Below are the code and all the weights of a small trained network. Each question names an input and a target symbol and asks about switching units off, where a switched-off unit gives its printed mean instead of its output.

import numpy as np


def w(rows, s, z=0):
    codes = np.array(rows[::2]) - 128.0
    scale = np.full(codes.shape[1], s)
    scale[-1] = z or s
    return codes * scale


def f(y):
    return y / 2 * (1 + np.tanh(0.7978845608 * (y + 0.044715 * y**3)))


def softmax(a):
    e = np.exp(a - a.max(-1, keepdims=True))
    return e / e.sum(-1, keepdims=True)


def log_softmax(a):
    a = a - a.max(-1, keepdims=True)
    return a - np.log(np.exp(a).sum(-1, keepdims=True))


def net(x, mask):
    ids = ['ΠΣβγζμφω'.index(c) for c in x.split()]
    T = len(ids)
    res = E[ids] + P[:T]
    r = res
    for j in range(3):
        rows = slice(2 * j, 2 * j + 2)
        q, k, v = (r @ M[0][rows].T for M in (Q, K, V))
        z = softmax(np.where(np.tri(T) > 0, q @ k.T / 2**0.5, -1e9)) @ v
        o = O[0][rows]
        res = res + np.where(mask[j], z, o[:, -1]) @ o[:, :-1]
    y = f(res @ A[0][:, :-1].T + A[0][:, -1])
    res = res + np.where(mask[3:27], y, B[0][:, -1]) @ B[0][:, :-1]
    return log_softmax(res[-1] @ U[:, :-1].T + U[:, -1])


Q, K, V, O, A, B = {}, {}, {}, {}, {}, {}
E = w([
[241,2,25],'Π',
[152,82,84],'Σ',
[129,108,138],'β',
[141,101,154],'γ',
[69,170,160],'ζ',
[86,155,225],'μ',
[114,126,82],'φ',
[98,143,144],'ω',
],0.0088)
P = w([
[9,70,94],'0',
[167,156,136],'1',
[187,55,232],'2',
[122,108,50],'3',
[169,184,144],'4',
[138,50,219],'5',
[139,112,72],'6',
[172,209,153],'7',
[108,50,202],'8',
[124,131,101],'9',
[184,232,151],'10',
[86,41,170],'11',
[128,147,121],'12',
],0.012)
Q[0] = w([
[49,8,168],'H1',
[104,29,185],'H1',
[123,113,163],'H2',
[152,167,157],'H2',
[132,137,137],'H3',
[192,113,185],'H3',
],0.014)
K[0] = w([
[255,240,125],'H1',
[206,247,121],'H1',
[129,152,189],'H2',
[192,115,144],'H2',
[111,136,128],'H3',
[109,82,130],'H3',
],0.014)
V[0] = w([
[80,218,114],'H1',
[116,133,4],'H1',
[125,116,193],'H2',
[64,89,138],'H2',
[140,83,147],'H3',
[165,152,130],'H3',
],0.012)
O[0] = w([
[254,125,216,138],'H1',
[93,17,250,79],'H1',
[120,148,109,254],'H2',
[73,123,101,242],'H2',
[97,126,97,217],'H3',
[128,94,146,41],'H3',
],0.011,0.0026)
A[0] = w([
[220,90,56,155],'N1',
[223,191,161,207],'N2',
[82,166,33,82],'N3',
[152,183,77,157],'N4',
[63,164,135,254],'N5',
[87,151,49,73],'N6',
[122,57,149,173],'N7',
[206,98,207,73],'N8',
[188,93,63,124],'N9',
[187,99,77,137],'N10',
[42,69,71,174],'N11',
[16,96,129,36],'N12',
[150,150,150,123],'N13',
[74,164,157,229],'N14',
[1,93,118,40],'N15',
[140,211,154,205],'N16',
[133,206,147,214],'N17',
[164,108,94,114],'N18',
[119,147,125,92],'N19',
[147,162,150,103],'N20',
[173,105,180,98],'N21',
[186,136,178,103],'N22',
[133,199,152,172],'N23',
[123,153,163,148],'N24',
],0.009,0.0058)
B[0] = w([
[88,168,112,180],'N1',
[202,139,67,232],'N2',
[104,117,225,189],'N3',
[113,107,113,195],'N4',
[87,70,86,254],'N5',
[126,128,231,167],'N6',
[73,113,189,175],'N7',
[190,203,255,153],'N8',
[91,157,132,153],'N9',
[91,156,122,151],'N10',
[116,191,176,239],'N11',
[175,237,88,178],'N12',
[159,120,126,135],'N13',
[106,108,111,226],'N14',
[163,238,80,194],'N15',
[127,101,105,213],'N16',
[133,97,103,216],'N17',
[100,173,141,130],'N18',
[148,143,129,119],'N19',
[142,130,125,130],'N20',
[149,136,180,137],'N21',
[163,135,148,146],'N22',
[148,104,102,183],'N23',
[130,130,102,149],'N24',
],0.0072,0.0064)
U = w([
[38,226,122,143],'Π',
[16,27,162,254],'Σ',
[74,51,90,204],'β',
[58,2,28,144],'γ',
[211,252,193,35],'ζ',
[202,175,7,97],'μ',
[134,142,254,65],'φ',
[165,164,163,86],'ω',
],0.0053,0.0038)

Each question gives the input, a string of symbols that net reads in full, and the target symbol t.
The units are the heads (2 rows each of Q, K, V and O) and the neurons (one row each of A and B). Each row of codes is followed by its name. A weight is (code - 128) times the scale printed after its matrix; where a second scale follows, it is the last column's (O, A, B and U).
mask holds one flag per unit, heads first, then neurons. A switched-off unit (its flag False) gives its mean, the last column of its rows in O or B, instead of its output. The means were averaged over made-up inputs and are rounded, as every weight is.
A unit's drop is (log p(t) with every unit on - log p(t) with that unit switched off) / (log p(t) with every unit on - log p(t) with every unit switched off).
The circuit of an input: a set's keep is (log p(t) with only the set's units on - log p(t) with every unit switched off) / (log p(t) with every unit on - log p(t) with every unit switched off). Starting from the 12 units with the biggest drops (on a tie, the unit counted first), units are removed one at a time, each time the one whose removal leaves the highest keep (on an exact tie, the one counted first), for as long as the keep stays at least 0.8.
circuit, biggest first: the units of the circuit, biggest drop first
unit that matters most: the unit with the biggest drop
k most important neurons: the k neurons with the biggest drops, biggest first
heads that matter: for each layer, one digit per head in row order, 1 if its drop is at least 0.15 and else 0, layers parted by /
drop when u is switched off: that unit's drop, to one decimal
input μ ω Σ ζ Σ Π Π, target Π: unit that matters most : N11
input φ ω ζ μ Σ Π μ μ μ Σ Π ζ, target Π: heads that matter : 100
input φ Π φ Σ ζ γ, target ζ: circuit, biggest first : (H1 N8)
input μ ζ Π, target ζ: circuit, biggest first : (H1 N8)
input Π μ γ φ, target Π: circuit, biggest first : (H1 N15 N11)
input ζ ω Π ζ φ μ μ Π, target ζ: circuit, biggest first : (H1 N8 N5)
input μ ζ μ Σ μ Σ, target μ: circuit, biggest first : (H1 N2)
input Π γ β μ Π μ Σ, target Π: 2 most important neurons : (N11 N15)
input β Π φ ω ζ μ, target ζ: circuit, biggest first : (H1 N8)
input ζ ω φ φ φ, target ζ: circuit, biggest first : (H1 N8 N5)
input μ β Π ω, target Π: drop when H1 is switched off : 0.9
input φ μ μ μ φ, target φ: drop when H1 is switched off : 1.4
input Σ Σ φ Π γ, target Σ: drop when N7 is switched off : 0.1
input ζ μ φ γ μ φ ζ ζ Σ, target ζ: drop when H1 is switched off : 1.2
input μ φ μ Π Π ζ μ γ Π β μ Σ, target μ: circuit, biggest first : (H1)
